In the rows, zero is written as 128.
Facts:
Ξ:
traplar > sodra > lotrimo > drutrul
robren > klekesta
brifom > klemegren > vivi > vilir > kleskul
grugal > kupli > flaras > putu
branum > driflak > gretrobar > grigem > gabru > misten > plutrabam > gregri > vilos
broklor > ruskin > flelus > zeskibrar > drilu
duflipan > kimim > susipler
gastu > kligro > klatril
givo > loskek
fova > grabok > dizi > brobem > mozu
skege > soti
droru > gregruk > depi
brekla > greku
triklu > kugak > kloson > tuflo
lozal > ladrur > gufla > petam > vusin > grelu > zifi > plupek
lasetol > vazi
felok > tove > steram > plaska > suplakle > flupu > keflur > fimul > boklagran
sisim > driklin
fustel > latim
degror > gugrem > sovu > pidrir > tano > mastak
neden > tanor > gadu > kleskek > mifek
droful > draflestus > drebrom > rinus > fleto
treflal > gudre > floklis
trovok > trepluvor
dusen > klobre > vobrel > bremek > nobrok
sitril > traku > breplam
trumagro > gedram > tramil > loplezan
fanik > fadra > klonuska
klaklok > leklor > trekas > roplum
vubru > baros > drifas > gifoplis
fligitror > simir > bipa > kliflestuk
{driflak branum misten gregri grigem vilos gabru plutrabam gretrobar} θ drefli
{traplar sodra lotrimo drutrul} θ brikan
{drebrom fleto droful draflestus rinus} θ droskize
{steram fimul plaska felok tove suplakle flupu keflur boklagran} θ mero
{mastak tano pidrir degror gugrem sovu} θ kazir
{robren klekesta} θ steram
{brifom kleskul klemegren vilir vivi} θ floklis
{grugal kupli putu flaras} θ brekla
{soti skege} θ fleto
{brobem grabok fova mozu dizi} θ leklor
{loskek givo} θ sodra
{kligro klatril gastu} θ fustel
{traku sitril breplam} θ flelus
{klonuska fadra fanik} θ drutrul
{trepluvor trovok} θ gedram
{kliflestuk bipa simir fligitror} θ degror
{trekas leklor klaklok roplum} θ gedam
{suge} θ ruskin
{ladrur grelu gufla petam zifi vusin lozal plupek} θ grigem
{broklor drilu flelus ruskin zeskibrar} θ lozan
{duflipan kimim susipler} θ misten
{klobre vobrel nobrok dusen bremek} θ lotrimo
{sises} θ gugrem
{gadu kleskek neden mifek tanor} θ fimul
{depi droru gregruk} θ roplum
{drifas baros gifoplis vubru} θ flupu
{kloson triklu tuflo kugak} θ tramil
{brekla greku} θ sipi
{tramil loplezan gedram trumagro} θ fuve
{lasetol vazi} θ branum
{gudre treflal floklis} θ bibrakar
{sisim driklin} θ latim
{flozor} θ gretrobar
{fustel latim} θ branifur
{vibruk} θ zeskibrar
{driflak mastak grugal klonuska trekas grelu sises kimim gufla givo klekesta bipa flozor treflal driklin trumagro fanik breplam vibruk bremek} δ a
{traplar brobem kliflestuk duflipan grabok loplezan klemegren neden susipler simir sitril boklagran dizi vubru tanor} δ d
{drebrom kligro suge kleskul tano drifas gregruk gabru triklu baros gudre felok vivi mozu gifoplis draflestus greku plupek flaras} δ f
{robren brifom ladrur gadu gregri vobrel drilu skege pidrir vazi tove keflur kupli kugak rinus} δ b
{soti loskek traku trepluvor plaska broklor gastu petam vusin kloson nobrok vilos lozal fadra sisim plutrabam trovok sovu mifek putu} δ c
{klatril klobre zifi depi fova kleskek droru lasetol tuflo vilir droful dusen klaklok fligitror} δ e

Known rows:
[124 131 125 130 129 127 121 140 136 128 122 121 127 128 133 129 124 127
 122 132 123 128 120 132 136 126 127 139 129 123 141 130 135 131 130 130] -> vibruk
[148 143 119 130 141 112 103 126 119 136 111  92 134 128 142 126 155 132
 145 142 125 126 122 130 136 142 113 139 122 127 107 134 138 112 129 124] -> fligitror
[132 132 126 129 127 123  99 119 125 135 120 111 123 125 131 134 129 129
 130 127 120 120 132 129 138 116 142 144 130 124 130 125 130 128 121 130] -> depi
[132 119 128 129 138 124 134 147 112 129 120 128 133 134 137 125 147 130
 126 136 113 132 126 128 123 144 101 113 125 140 127 127 120 116 141 118] -> gugrem
[118 113 133 130 108 140 133 132 148 122 159 133 129 129 116 132 109 129
 134  94 129 128 125 124 142 107 155 141 133 125 156 121 134 135 135 128] -> kleskul
[125 128 126 129 117 126 109 125 124 130 130 117 129 124 122 137 113 129
 123 122 125 124 131 127 150 110 143 145 133 117 140 130 129 131 119 125] -> vilir
[ 92 103 141 130  83 159 139 133 150 124 180 172 125 135 103 139  64 131
 120  77 125 125 135 121 172 101 203 145 138 112 189 114 114 147 128 126] -> plupek
[134 123 130 127 148 111 136 137 118 125 106 117 130 129 135 122 160 126
 124 139 124 135 129 127 110 147  98 108 123 142 109 130 133 122 136 124] -> fustel
[153 152 102 114 142 121 131  95 112 129 114 124 133 125 146 113 123 134
 162 148 138 123  99 133  99 148 112 126 124 148  90 133 144 129 116 129] -> gastu
[124 132 130 135 125 131 118 146 129 128 136 136 118 130 126 139 110 131
 124 117 130 130 123 131 140 103 134 137 130 122 149 133 124 136 119 132] -> bremek
[131 136 112 117 115 144 141 115 108 129 147 164 121 130 128 131  64 136
 142 120 135 121 108 129 129  89 146 132 134 136 141 129 119 143 103 131] -> nobrok
[125 128 124 126 115 125 114 113 133 128 130 118 122 127 124 135 118 128
 128 122 128 122 137 127 156 117 122 148 133 117 147 129 121 129 117 129] -> kleskek
[125 132 138 134 123 138 125 139 138 126 127 119 123 124 123 132 152 120
 119 132 135 124 149 125 144 129 109 132 127 116 132 133 121 121 133 136] -> gadu
[120 111 131 126 134 126 143 142 124 124 121 133 131 130 123 126 128 124
 113 133 114 134 130 127 127 118 114 117 129 134 136 124 127 128 132 122] -> bibrakar
[130 123 129 132 125 130 129 126 146 125 143 117 132 130 122 128 136 129
 148 108 133 130 118 127 124 122 136 133 127 130 130 125 143 126 139 133] -> flaras
[124 114 130 124 128 123 142 126 132 122 122 135 121 133 125 125 134 125
 117 130 127 130 139 126 131 141  87 116 128 138 143 127 112 128 127 126] -> steram
[122 132 140 131 128 136 119 112 125 142 138 124 133 122 129 132 140 126
 115 132 128 123 149 130 105 122 141 126 130 124 109 120 121 124 129 133] -> dizi
[133 143 135 131 144 122 131 106 127 139 121 112 136 123 133 121 164 127
 125 149 139 133 141 129 102 157 135 118 122 118  83 131 130 114 130 129] -> duflipan
[119 114 135 128 131 123 142 136 123 124 119 145 126 132 124 122 128 128
 115 130 121 136 136 125 129 147 141 109 126 132 132 125 118 130 130 119] -> gretrobar
[116 126 138 130 120 138 134 117 126 134 147 131 137 122 122 136 123 124
 102 125 130 129 146 126 121 115 137 129 134 113 118 126 117 125 126 124] -> loplezan
[123 135 139 131 127 132 133 111 128 138 137 129 135 124 124 129 134 127
 113 136 133 131 146 127 115 143 146 122 128 113 106 127 119 122 126 125] -> susipler

Rows:
No name comes twice in this set of rows, the named rows included.
[124 134 126 131 130 126 119 136 138 130 124 130 126 129 131 126 124 129
 123 134 121 130 121 131 139 141 142 136 126 120 137 128 133 133 128 130]	flozor
[134 136 124 131 136 119 114 136 132 127 115 116 127 127 138 128 141 129
 130 134 126 128 120 132 127 141 117 134 126 127 125 135 137 129 131 129]	driklin
[112 122 142 137 110 149 125 154 130 124 144 137 131 123 116 142 120 122
 102 120 126 122 148 121 157  97 147 135 135 109 153 128 118 131 132 130]	drilu
[139 130 125 131 140 112 128 126 149 122 124  97 136 128 129 120 165 128
 155 121 139 134 113 128 109 142 120 130 123 135 103 131 158 122 141 132]	triklu
[134 138 107 114 117 137 135 106 112 127 137 150 129 126 134 123  78 135
 145 130 132 119 105 129 124 117 136 131 132 139 128 126 127 140 110 127]	putu
[129 135 136 131 136 125 132 114 124 135 133 113 139 122 129 131 151 125
 117 139 137 131 140 129 104 134 121 125 128 118  96 131 129 117 131 127]	klemegren
[133 118 136 128 141 122 116 135 120 133 106 131 124 128 136 126 150 126
 123 130 113 124 138 128 105 132 124 111 126 150 125 117 127 130 137 133]	leklor
[139 142 125 133 139 112 107 125 120 135 115 105 122 128 129 131 139 130
 139 132 135 131 125 131 135 107 129 137 125 123 118 136 133 122 115 131]	klobre
[123 121 136 133 140 120 140 151 118 128 124 139 119 135 122 133 127 127
 123 125 131 138 131 128 122  96 115 111 126 137 132 130 117 130 121 128]	lotrimo
[121 113 130 123 130 125 146 125 137 125 122 136 120 134 124 122 131 122
 114 136 122 130 139 128 131 135  81 122 127 134 142 125 115 125 130 129]	mero

Now the same elements, written a new way:
Known rows:
[112 113 107 118 109 107 142 144 114 118 109 118 107 133 125 121 127 139
 163 133 134 152 143 112 143 147 138 125 125 122 153 112 151 153 173 130] -> suge
[105 110 100 125 100 128 125 129 126 122 116 142 161 165 143  57 136 145
 131 168 185 129 123 164  86 124 149 122  93 104 118 160 120 104 140 148] -> fanik
[135 151 130 133  84 107 130 125 111 134 141 120 127 116  82 124 119 140
  97 106 115 155 107 151 143 137 150 174 110 120 162 161 148 143 162 136] -> gedram
[160 133 141 116 175 127 109 157 149 112 143 112 112 117 149 140 118 119
 167 110 119  81 141 116 125 131  84  80 141 138  83 100 140 134 125 152] -> tuflo
[133 141  96  95  87 111 141 111 133 134 114 111  89 117 128 180 118 139
 185 101 129 161 180 103 132 140  84  88 167 165 143 101 123 149 136 143] -> tano
[110 154 146 123 150 216 144  69 164 178 132 132 113 162 138 208 159 142
 149 131  82 142 162 114 133 106  24 149 158 124  60  31  87  84  12  76] -> gregri
[123 110 119  94  81  90 143 114  79 163 105 140 158 125 105  93 125 168
 100 106 141 152 106 171 132 127 155 153  81 146 186 185 114 113 141  93] -> fustel
[165 125 175 113  72  82 143 132 107 135 144 109 126  99 111 154 101 119
 111 105 121 146  93 140 144 142 138 145 112 120 150 121 122 155 156 100] -> tramil
[145 110 121 129  88 118 148 139 118 100 143 104  99 107 150 169  93 104
 125 148 147 140 127 124 119 150 160 123 158 109 137  98 131 148 166 118] -> vivi
[148 134 163 108  97  71 128 137 118 156 146  92 104 111  94 149 112 141
 145  64 104 134 113 113 154 155  81 103 129 149 133 131 123 144 164 141] -> zeskibrar
[113 102 111 116  94 118 140 111 114 126  99 172 158 164 149  71 133 150
 126 160 196 133 112 144  83 114 156 126 109 137 136 175 135 124 135 127] -> traplar
[146 143 148 124 187 126 110 147 171 143 159 105  95 119 147 130 143  84
 154  87 107  86 146 130 113 107  76  69 103 153 109 108 133 132  95  98] -> pidrir
[ 99  95  72 117 107 110 148 127  90 122  93 134 132 137 143  76 120 158
 133 156 163 153 143 158 127 140 177 131 114 129 178 158 135 113 157 112] -> triklu
[ 97 108 121 113 119 159 153  70 133 161 109 115  93 183 113 200 148 187
 188 148 100 193 175  54 202 158  44 166 179 105  94  11 107 118 102 121] -> plupek
[ 95  52 109 138 143 133 113 104  93 100 105 156 148 175 136  94 134 157
 110 163 167 124 118 104 144 132 156 134 129 115 133 177 129  85 144 138] -> duflipan
[105 117 105 160 177 173 119 139 131 130 142 123 138 148 159  68 133 116
  94 139 136  97 122 199 100 101 156 125  95 118 119 163 109  65  82  92] -> brifom
[152 125 147 121 116 116 134 134 134 108 127 135 114 112 147 165 108 131
 160 112 139 113 131  92 124 141 103  91 174 167 114 126 133 142 135 146] -> loplezan
[146 142 148 126 187 110 101 155 155 139 116 126 136  89 154 143 118  93
 161 121 107  98 149  84 101 133 122  80 154 161  91 108  95 136  86 161] -> kleskek
[138 132 114 115 135 142 121 144 123 111 124 133 128 130 130 121 117 139
 139 134 129 118 127 140 130 129 130 122 130 123 119 118 137 130 135 141] -> vibruk
[ 90  61 109 139 203 147 105 119 109 122 113 151 138 176 130  64 170 130
 103 146 144 100 138 105 144 116 143 124  74 114 132 170 137  86 121 107] -> lozal
[158 121 176 133  92  91 139 140 108 137 156  93 121 109 108 144  98 130
 113 111 115 141  83 132 154 153 124 144 120 120 136 112 126 149 168 122] -> floklis

Rows:
No name comes twice in this set of rows, the named rows included.
[116 168 141 119 116 139 126 104 187 147 140 122 109 154 146 155 137 115
 166 115 135 115 155 105  71 114  39  61 145 145  74 105 120 129 102 161]	nobrok
[111 182 155 120 115  89 141 105 133 201 109 109 129 114  95 169 120 168
 178  87  74 182 131  87 172 156  77 140 172 170 119  81  82 137 101 161]	flupu
[115 177 150 117 113 172 188  84 142 173  88 177 135 130 139 190 119 179
 177 159 108 191 138  88 148 147  66 175 225 170  68  30  96 141  48 134]	boklagran
[149 137 180 127 102  59 140 142 115 159 128 103 132  93 107 125 121 115
 117 114 101 152  92 102 153 155 156 149 122 139 148 118 105 173 145 121]	steram
[131 100 139  92 172 120 104  95 139 141 113 151 105 139 121 172 172 112
 157  92 111 109 191  46 142  99  42  75 107 167 130 110 143 136  81  92]	vusin
[136 130 160  77  72 113 131  53 117 182 116 139 112 132  82 218 143 169
 149  76 103 176 154  83 167 135  48 141 127 164 137  96 108 133  86 108]	misten
[159  97 178 121  88  97 116 118 100 136 154 102 124 118 102 165 121 110
  92 104 113 145  94  99 161 146 126 155 110  99 148 125 116 141 156 112]	gretrobar
[135 151 164 162 198 132 115 162 162 149 142 100 127 100 164 120 133  54
 112 135  99  96 116 126  95 116 155 126 133 128 111 105  91 131  74 106]	gadu
[163 135 151 108  69  95 135 115 108 140 159  97 107  93 106 190  91 140
 134  63 110 142 114 147 147 145 105 100 151 162 143 133 110 132 141 122]	roplum
[116  73  99 134 166 171  92 117 109 109 110 155 163 153 150 102 137 136
  97 154 154  94 132 138 120 109 159 132 102  95 116 174 109  67 101 124]	lasetol
[108 177 137 156 187 130 114 133 170 159 123 115 119 107 150 161 119 108
 173 112  93 119 147  94 118 136  96  86 181 171  94 109  87 120  80 176]	mifek
[134 154 115  99 129 141 148 114 144 143 115 136 117 123 124 171 133 160
 192 107 112 140 173 102 141 132  50 105 153 161  89  67 134 135  96 135]	mastak

The same elements again, as new rows of numbers:
Known rows:
[147 128 129 163 120 139 135 125 115 151 130 147 121 100 138 151 135 122
 165 129 166 125 119 120 105 125 141 137 122 152 128] -> drilu
[131 128 123 128 120 122 120 129 118 122 125 114 127 106 126 124 123 125
 124 120 112 127 153 111 173 124 141 119 121 123 125] -> lozan
[112 116 126 119 137 126 120 131 147 122 126 132 121 168 130 108 126 134
 135 120 114 129 120 130 119 138 122 122 119 120 127] -> broklor
[116 116 127 120 120 119 143 127 121 120 129 117 132 118 120 142 134 121
  94 148 127 126 135 126 122 122 127 120 139 121 132] -> brobem
[141 126 131 151 118 139 127 126 116 146 129 158 122  97 139 131 133 129
 164 123 153 124 121 116 104 124 133 138 121 141 126] -> rinus
[120 116 122 119 142 147 122 130 157 120 127 127 120 158 128 108 123 124
 171 121 117 154 118 144 107 166 121 135 122 121 126] -> fligitror
[124 121 135 133 123 139 119 127 127 134 126 182 124 122 149 106 132 144
 161 121 129 125 124 113 107 124 124 135 121 127 127] -> kupli
[156 169 125 166 122 135 175 127 117 161 152 116 139 104 126 234 128 125
 146 144 171 129 116 135 104 127 149 141 166 159 137] -> plupek
[171 136 125 166 121 140 126 129 115 141 129 118 138 103 123 196 123 126
 170 129 184 126 116 139 105 124 140 132 152 133 144] -> zifi
[154 128 123 128 118 120 121 133 114 130 129 115 132 103 116 122 123 134
 106 123 107 127 133 110 147 124 129 116 123 126 127] -> mero
[137 123 127 120 118 122 121 126 113 119 127 116 122 112 125 126 123 121
 105 122 124 125 163 108 159 126 148 121 121 121 127] -> gedam
[119 143 131 121 120 141 120 129 120 122 125 133 122 106 126 115 134 122
 138 121 121 124 121 133 119 123 124 148 125 134 128] -> vivi
[115 139 132 118 133 140 121 131 126 122 127 146 122 134 128 108 133 125
 133 121 114 126 122 125 122 125 121 143 122 126 125] -> kligro
[117 117 127 125 123 125 120 128 137 121 127 124 121 141 128 105 129 127
 135 122 124 126 119 129 114 129 122 126 121 121 127] -> soti
[131 148 127 133 118 140 135 125 113 130 133 118 123  99 122 157 135 121
 141 131 145 127 120 139 110 125 135 151 134 151 129] -> kleskul
[120 134 140 118 126 138 119 126 118 120 127 149 120 139 126 107 136 121
 117 120 122 125 127 111 116 128 123 144 121 123 126] -> gregruk
[114 117 125 118 121 119 125 127 138 120 128 114 139 158 117 107 128 134
  95 137 101 125 119 145 128 123 123 113 138 120 125] -> tanor
[148 123 131 140 118 134 123 126 115 149 127 181 122 101 126 110 131 146
 150 122 132 125 117 112 104 124 123 130 121 139 124] -> gadu
[129 127 123 129 120 123 120 130 120 123 127 113 128 105 129 123 123 125
 125 122 111 128 151 113 171 122 141 119 120 124 126] -> fuve
[128 121 123 116 154 122 121 128 140 134 127 119 130 138 121 110 122 141
 114 121 146 126 141 122 155 123 128 123 121 121 128] -> sodra
[112 115 127 119 138 126 118 133 146 120 127 132 122 170 131 106 127 134
 135 121 115 128 121 127 120 138 122 121 121 121 126] -> sisim

Rows:
No name comes twice in this set of rows, the named rows included.
[134 126 130 157 117 143 126 125 116 141 129 158 122  97 145 129 134 130
 169 124 146 125 120 126 104 123 133 136 121 149 129]	pidrir
[131 151 127 135 118 143 133 127 114 131 132 119 124 100 123 157 136 120
 145 133 141 124 118 147 111 124 134 148 135 157 130]	tano
[111 114 130 116 120 119 124 126 140 121 127 116 126 172 124 109 131 122
  95 126 108 124 138 123 134 126 121 117 127 121 127]	grabok
[141 143 134 121 120 137 135 126 115 121 139 120 122  98 120 158 140 124
 118 125 162 125 125 113 105 122 140 149 131 139 130]	mozu
[109 114 124 117 148 119 122 129 171 120 126 114 134 192 121 105 128 141
  98 128 103 126 127 140 163 125 123 125 128 123 129]	traplar

The same elements again, as new rows of numbers:
Known rows:
[111 117 134 110  99 128 103 116 134 163  95  81 126 110  86 135 111  90
 180 124 114 120 186 143 139  91 132 117 125] -> gregruk
[110 120 120 120  59 150 171 141 142 137  78  96  77 153 119 121 107  98
 177 133 125 141 115 130 135 178  99  96 132] -> gastu
[114 146 115 116  80 116 154 141 132 131 129 114  66 123 138 113 129 132
 153 129 172 126 103 153 146 141 105 128 112] -> ruskin
[156 124 100  95  86 120 135 127 134 137  98  69 100 145 142 137 122 137
 166 176 176 147 106 172 150 184  90  60 104] -> fanik
[109 102 117 159  41 131 172 142 148 124 114 116  71 126 132 134  98  98
 130 127 118 143 168 159 168 156 124 133 136] -> tanor
[ 74 132 142 117 138 159 116 155 103 164 122 167  97  82 115 149 103 105
 120 139  94 117 152 102 119  75 116 169 145] -> plutrabam
[ 97 145 152 116 129 130 118 150 113 137 153 145  77  89 151 136 112 132
 111 137 147 114 126 130 138  91 102 160 131] -> misten
[ 76 127 142 147 145 127 116 164 112 143 159 178  91  49 134 146 117 128
 103 131  93 114 197 141 142  48 147 214 147] -> susipler
[108 118 121 115  65 143 168 148 141 141  83  99  76 152 119 123 106 102
 175 133 130 145 115 125 136 164  98  91 124] -> sisim
[ 81 163 115 124 154 119 114 166  89 167 167 177  85  57 112 124 139 144
 100 143 137 101 149 139 131  53 137 210 118] -> latim
[103 126 116 130 104 156 155 161 112 142 106 126  90 113 102 134 121 118
 153 143  99 130 132 122 118 121 136 127 143] -> sovu
[124 145 114 129  82 131 167 152 126 119 138 102  71 124 138 117 129 139
 154 142 149 129  91 156 139 157 123 111 123] -> gugrem
[141 101 121 121  58 122 153 105 158 120  71  69 104 154 130 119 109 114
 192 146 138 152 131 167 149 167 102  76 131] -> droful
[146 134 106  94  82 116 128 118 126 128  79  78 108 154 145 147 134 145
 161 164 167 141  95 170 148 180  94  58 103] -> treflal
[123  97 119 115 105 136 111 122 134 166  94 113 131 113  88 127 118  89
 184 129 117 147 165 154 125  84 130 133 130] -> gudre
[ 88 160 121 117 130 120 130 154 108 157 159 153  78  72 121 111 135 142
 121 143 157 110 134 147 136  80 124 183 115] -> zeskibrar
[132  91 113 161  34 133 168 140 176 125 105  99  93 147 126 128 105  92
 172 123 124 165 184 163 170 156 118 106 143] -> tove
[ 84 131 130 138  97 102 147 148 123 126 122  91  65 100 127 137 113 131
 136 123 100 107 183 163 158 133 142 154 122] -> dizi
[113 127 109 119 104 116 158 161 128 147 147 112  56 111 137 113 115 127
 143 150 159 143 122 155 141 146 109 140 109] -> sodra
[130  85 115 162  17 136 169 135 184 121  95  89  86 154 123 127 107  88
 178 129 129 163 180 161 170 170 109 101 140] -> robren
[111 109 156 127  70 162 152 141 147 129  77 100  80 148 144 149  85  87
 163 128 121 146 111 113 135 173  81  82 141] -> lozal

Rows:
No name comes twice in this set of rows, the named rows included.
[109 114 115 114 135 124 108 122 107 152 102 142 123  93 105 131 136 130
 144 154 110 134 176 153 140  69 142 165 141]	vilir
[127 129 155 122  62 125 150 135 147 114 111  88  55 138 168 128 105 120
 150 129 164 136  85 145 144 178  79  86 120]	branum
[ 91 124 158 120 125 160 117 151 112 159 110 153 103  96 129 156  99  97
 134 133  97 128 146 100 120  97 104 142 147]	vusin
[ 69 140 148 121 159 165 105 159  93 176 134 188 104  57 107 152 113 105
 107 149  91 112 173  92 116  37 127 194 148]	vilos
[114 162 118  89 136 109  90 130  92 155 120 108 121  90 123 163 140 162
 119 168 141  94 150 153 142  92 121 115 101]	trekas
[ 94 121 109 120 122 152 146 164 122 165 118 136  84 105 104 132 105  92
 140 157 111 148 157 117 123 116 129 154 132]	fadra
[140 150 106 112 138 137 107 142  84 142 133 128 133  88 115 144 157 165
 128 181 123 103 124 157 131  92 142 115 121]	bipa
[ 75 132 109 108 139 141 126 151  99 166  97 168 102  99  92 135 130 118
 132 140 114 135 143 125 112  81 129 182 126]	kloson
[144 136 149  95 106 125 103 121 118 130  99  99 117 120 158 170 118 143
 136 164 152 125 115 147 142 136  80  72 119]	gufla
[116 103 108 151  76 121 152 152 151 127 110 108  96 124 126 122 128 120
 178 128 122 148 186 162 156 123 132 144 138]	kupli
[111 154 111 108 139 134  79 139  79 179 142 170 139  65 107 171 138 144
  83 174 129 100 167 144 143  35 127 157 125]	klekesta

